Below are the code and all the weights of a small trained network. Each question names an input and a target symbol and asks about switching units off, where a switched-off unit gives its printed mean instead of its output.

import numpy as np


def w(rows, s, z=0):
    codes = np.array(rows[::2]) - 128.0
    scale = np.full(codes.shape[1], s)
    scale[-1] = z or s
    return codes * scale


def norm(h):
    return h / np.sqrt((h * h).mean(-1, keepdims=True) + 1e-5)


def f(y):
    return np.maximum(y, 0)


def softmax(a):
    e = np.exp(a - a.max(-1, keepdims=True))
    return e / e.sum(-1, keepdims=True)


def log_softmax(a):
    a = a - a.max(-1, keepdims=True)
    return a - np.log(np.exp(a).sum(-1, keepdims=True))


def net(x, mask):
    ids = ['ΔΘΛΣΦΩαβγεημξπτ'.index(c) for c in x.split()]
    T = len(ids)
    res = E[ids] + P[:T]
    u = 0
    for l in range(2):
        q, k, v = (norm(res) @ M[l].T for M in (Q, K, V))
        z = softmax(np.where(np.tri(T) > 0, q @ k.T / 2**0.5, -1e9)) @ v
        res = res + np.where(mask[u], z, O[l][:, -1]) @ O[l][:, :-1]
        u += 1
        y = f(norm(res) @ A[l][:, :-1].T + A[l][:, -1])
        res = res + np.where(mask[u : u + 8], y, B[l][:, -1]) @ B[l][:, :-1]
        u += 8
    return log_softmax(norm(res)[-1] @ U[:, :-1].T + U[:, -1])


Q, K, V, O, A, B = {}, {}, {}, {}, {}, {}
E = w([
[188,116,54,167,109,175,116,109,100,165,43],'Δ',
[171,103,108,83,137,59,151,71,153,130,65],'Θ',
[96,163,195,148,104,220,131,176,172,136,146],'Λ',
[121,134,154,160,172,127,96,143,149,60,111],'Σ',
[104,136,49,78,114,195,132,110,97,107,177],'Φ',
[163,208,144,56,228,219,109,110,107,162,75],'Ω',
[66,87,41,169,144,48,147,131,83,115,89],'α',
[121,197,187,72,77,85,86,123,140,182,58],'β',
[74,150,123,97,154,56,210,107,115,249,193],'γ',
[112,131,122,106,49,160,121,181,112,204,136],'ε',
[78,172,170,151,141,184,115,119,221,247,206],'η',
[148,127,161,177,60,137,125,68,169,129,142],'μ',
[128,133,137,202,108,165,147,137,106,93,169],'ξ',
[114,214,98,126,248,151,117,92,111,98,248],'π',
[160,185,188,213,87,89,32,156,121,198,89],'τ',
],0.015)
P = w([
[107,125,184,118,138,110,109,69,74,132,126],'0',
[168,253,17,193,137,136,107,95,94,237,139],'1',
[140,131,119,94,126,115,160,185,159,84,103],'2',
[62,145,168,122,121,101,66,71,75,120,128],'3',
[77,142,45,173,148,239,152,76,174,197,34],'4',
[193,97,129,93,134,125,173,223,157,96,117],'5',
],0.018)
Q[0] = w([
[154,165,139,136,148,57,93,74,28,136,253],'L0H1',
[187,125,101,150,171,176,144,104,174,114,94],'L0H1',
],0.061)
K[0] = w([
[3,167,127,168,123,126,58,22,49,76,124],'L0H1',
[209,75,179,121,160,149,186,143,100,20,121],'L0H1',
],0.054)
V[0] = w([
[134,129,132,120,177,214,150,190,94,74,151],'L0H1',
[35,156,115,74,210,126,183,207,29,247,106],'L0H1',
],0.015)
O[0] = w([
[140,207,102,162,101,148,136,183,39,117,148,254],'L0H1',
[2,135,167,183,194,166,204,177,39,138,31,140],'L0H1',
],0.0085,0.006)
A[0] = w([
[82,40,134,158,99,101,142,77,88,57,179,107],'L0N1',
[120,68,159,39,48,30,147,182,111,100,50,247],'L0N2',
[170,127,91,142,135,168,124,121,147,174,84,205],'L0N3',
[160,129,146,58,207,127,127,176,120,11,105,195],'L0N4',
[152,153,251,108,99,143,137,190,164,86,125,93],'L0N5',
[125,80,127,147,151,177,91,93,115,188,94,1],'L0N6',
[97,58,98,45,185,43,182,123,94,51,171,153],'L0N7',
[150,62,149,193,144,23,54,133,90,27,70,82],'L0N8',
],0.027,0.0022)
B[0] = w([
[154,175,105,158,117,137,132,133,9,167,166,217],'L0N1',
[129,251,142,101,46,96,158,223,125,115,82,209],'L0N2',
[131,163,79,167,140,111,147,75,145,175,120,247],'L0N3',
[230,181,128,125,183,139,91,123,168,64,138,235],'L0N4',
[62,69,112,186,89,186,65,161,171,130,113,224],'L0N5',
[140,89,122,74,142,89,132,103,70,92,83,225],'L0N6',
[12,59,66,146,153,166,135,83,201,68,181,194],'L0N7',
[106,48,156,193,145,81,145,77,139,60,128,219],'L0N8',
],0.025,0.011)
Q[1] = w([
[229,175,90,109,161,157,138,114,176,106,6],'L1H1',
[25,39,200,210,61,41,1,105,137,10,195],'L1H1',
],0.038)
K[1] = w([
[163,124,108,154,68,163,101,211,192,135,130],'L1H1',
[102,108,101,137,170,79,135,2,72,232,99],'L1H1',
],0.055)
V[1] = w([
[71,168,115,77,172,158,176,62,171,75,207],'L1H1',
[85,145,251,158,218,94,30,87,176,171,104],'L1H1',
],0.021)
O[1] = w([
[79,154,129,94,97,131,4,118,130,119,150,136],'L1H1',
[67,184,181,127,102,170,174,61,144,97,118,1],'L1H1',
],0.012,0.0077)
A[1] = w([
[43,54,241,146,158,118,100,133,115,195,128,44],'L1N1',
[146,130,160,122,118,131,135,20,125,120,85,122],'L1N2',
[130,169,141,9,101,107,135,184,253,175,142,161],'L1N3',
[45,103,233,96,173,84,146,122,120,82,212,108],'L1N4',
[105,68,135,74,127,99,128,116,44,124,154,16],'L1N5',
[161,136,196,162,101,84,137,147,211,91,38,1],'L1N6',
[179,121,193,168,47,56,130,204,122,134,153,147],'L1N7',
[194,162,110,133,91,74,126,128,181,133,169,24],'L1N8',
],0.028,0.0055)
B[1] = w([
[185,143,145,143,141,154,129,4,120,86,60,176],'L1N1',
[128,121,166,116,116,140,108,183,139,85,195,230],'L1N2',
[168,30,191,177,170,139,188,112,55,150,141,186],'L1N3',
[187,152,110,94,198,109,153,198,157,212,138,196],'L1N4',
[134,105,128,153,59,188,115,146,172,150,118,229],'L1N5',
[113,113,65,87,90,106,74,77,72,195,146,212],'L1N6',
[138,195,146,175,122,138,114,104,189,95,175,229],'L1N7',
[125,135,143,76,100,162,141,153,173,115,61,247],'L1N8',
],0.03,0.012)
U = w([
[135,129,30,105,119,18,156,187,134,105,190,80],'Δ',
[196,93,108,58,108,74,30,69,150,130,166,65],'Θ',
[169,176,117,223,108,148,200,112,80,142,213,87],'Λ',
[95,171,161,90,67,172,145,110,220,94,185,88],'Σ',
[140,201,73,143,239,130,59,152,51,205,131,86],'Φ',
[62,201,180,147,93,117,158,224,43,86,54,175],'Ω',
[46,49,95,120,109,227,82,201,111,177,145,93],'α',
[148,38,88,108,59,81,167,148,94,43,119,125],'β',
[64,115,187,148,146,164,131,39,100,99,66,200],'γ',
[74,59,141,202,179,103,181,222,107,129,63,221],'ε',
[165,134,152,43,138,175,147,204,33,16,139,128],'η',
[195,62,237,68,113,167,122,116,138,207,160,127],'μ',
[172,156,97,110,131,133,168,106,166,229,52,87],'ξ',
[1,183,145,113,96,75,94,69,83,148,157,252],'π',
[155,88,144,139,213,71,153,60,193,58,195,147],'τ',
],0.0083,0.0043)

Each question gives the input, a string of symbols that net reads in full, and the target symbol t.
The units are the heads (2 rows each of Q, K, V and O) and the neurons (one row each of A and B). Each row of codes is followed by its name. A weight is (code - 128) times the scale printed after its matrix; where a second scale follows, it is the last column's (O, A, B and U).
mask holds one flag per unit, layer by layer, with each layer's heads first. A switched-off unit (its flag False) gives its mean, the last column of its rows in O or B, instead of its output. The means were averaged over made-up inputs and are rounded, as every weight is.
A unit's drop is (log p(t) with every unit on - log p(t) with that unit switched off) / (log p(t) with every unit on - log p(t) with every unit switched off).
The circuit of an input: a set's keep is (log p(t) with only the set's units on - log p(t) with every unit switched off) / (log p(t) with every unit on - log p(t) with every unit switched off). Starting from the 12 units with the biggest drops (on a tie, the unit counted first), units are removed one at a time, each time the one whose removal leaves the highest keep (on an exact tie, the one counted first), for as long as the keep stays at least 0.8.
circuit, biggest first: the units of the circuit, biggest drop first
most important unit: the unit with the biggest drop
top k neurons: the k neurons with the biggest drops, biggest first
k most important neurons of layer l: the k neurons of layer l with the biggest drops, biggest first
input Δ π η β Θ, target η: top 2 neurons : (L0N6; L1N2)
input ξ γ Φ Δ ε, target Φ: circuit, biggest first : (L0H1; L1N5; L1H1)
input Θ β γ π Θ ξ, target Σ: circuit, biggest first : (L0H1; L1N7; L1N8)
input Σ Λ γ ξ Σ, target γ: most important unit : L0H1
input Θ ξ Φ ξ ε, target Φ: circuit, biggest first : (L0N3; L1N5; L1H1)
input ξ ξ α, target Δ: 3 most important neurons of layer 0 : (L0N7; L0N2; L0N8)
input π ξ Σ α π ε, target Λ: circuit, biggest first : (L1N7; L0N2; L1N3; L1N6)
input Σ Θ Λ Φ, target α: top 3 neurons : (L1N5; L0N1; L0N7)
input Φ Σ π α ξ Δ, target ξ: 3 most important neurons of layer 1 : (L1N8; L1N2; L1N3)
input τ π β π Σ, target β: 3 most important neurons of layer 0 : (L0N6; L0N2; L0N4)
input Ω ξ τ α ξ π, target τ: circuit, biggest first : (L0N7; L0N4)
input Σ ξ Φ τ Θ μ, target μ: circuit, biggest first : (L0H1; L1N3; L0N8)
input ξ τ γ π α, target γ: circuit, biggest first : (L0H1; L1N1)
input ε ξ ξ Σ Δ, target ξ: 3 most important neurons of layer 1 : (L1N8; L1N7; L1N6)
input μ ξ Φ η, target μ: most important unit : L0N4
input Ω β Ω Λ Σ, target Ω: circuit, biggest first : (L0H1; L0N7)
input Σ μ ξ Ω Λ Σ, target Θ: 2 most important neurons of layer 0 : (L0N4; L0N1)
input γ Φ ξ Θ, target Δ: 3 most important neurons of layer 0 : (L0N2; L0N7; L0N8)
input Θ ξ β Φ Θ, target β: top 4 neurons : (L0N6; L1N2; L0N2; L0N4)
input ξ μ ξ μ Λ, target ξ: most important unit : L0H1
input Ω ξ Φ Δ Σ, target Φ: 2 most important neurons of layer 1 : (L1N8; L1N5)
input μ ξ Λ, target α: top 2 neurons : (L0N5; L0N4)
input Φ Θ π π Λ ξ, target Σ: top 2 neurons : (L1N7; L0N7)
input γ γ Σ Σ α β, target Ω: 2 most important neurons of layer 0 : (L0N2; L0N5)
input Φ Δ α ξ ξ γ, target ε: top 2 neurons : (L0N7; L1N3)
input ξ ξ α Θ ξ, target α: top 2 neurons : (L0N6; L0N2)
input ε η Φ, target η: most important unit : L0H1
input γ Σ Δ ξ, target Λ: top 2 neurons : (L0N1; L0N8)
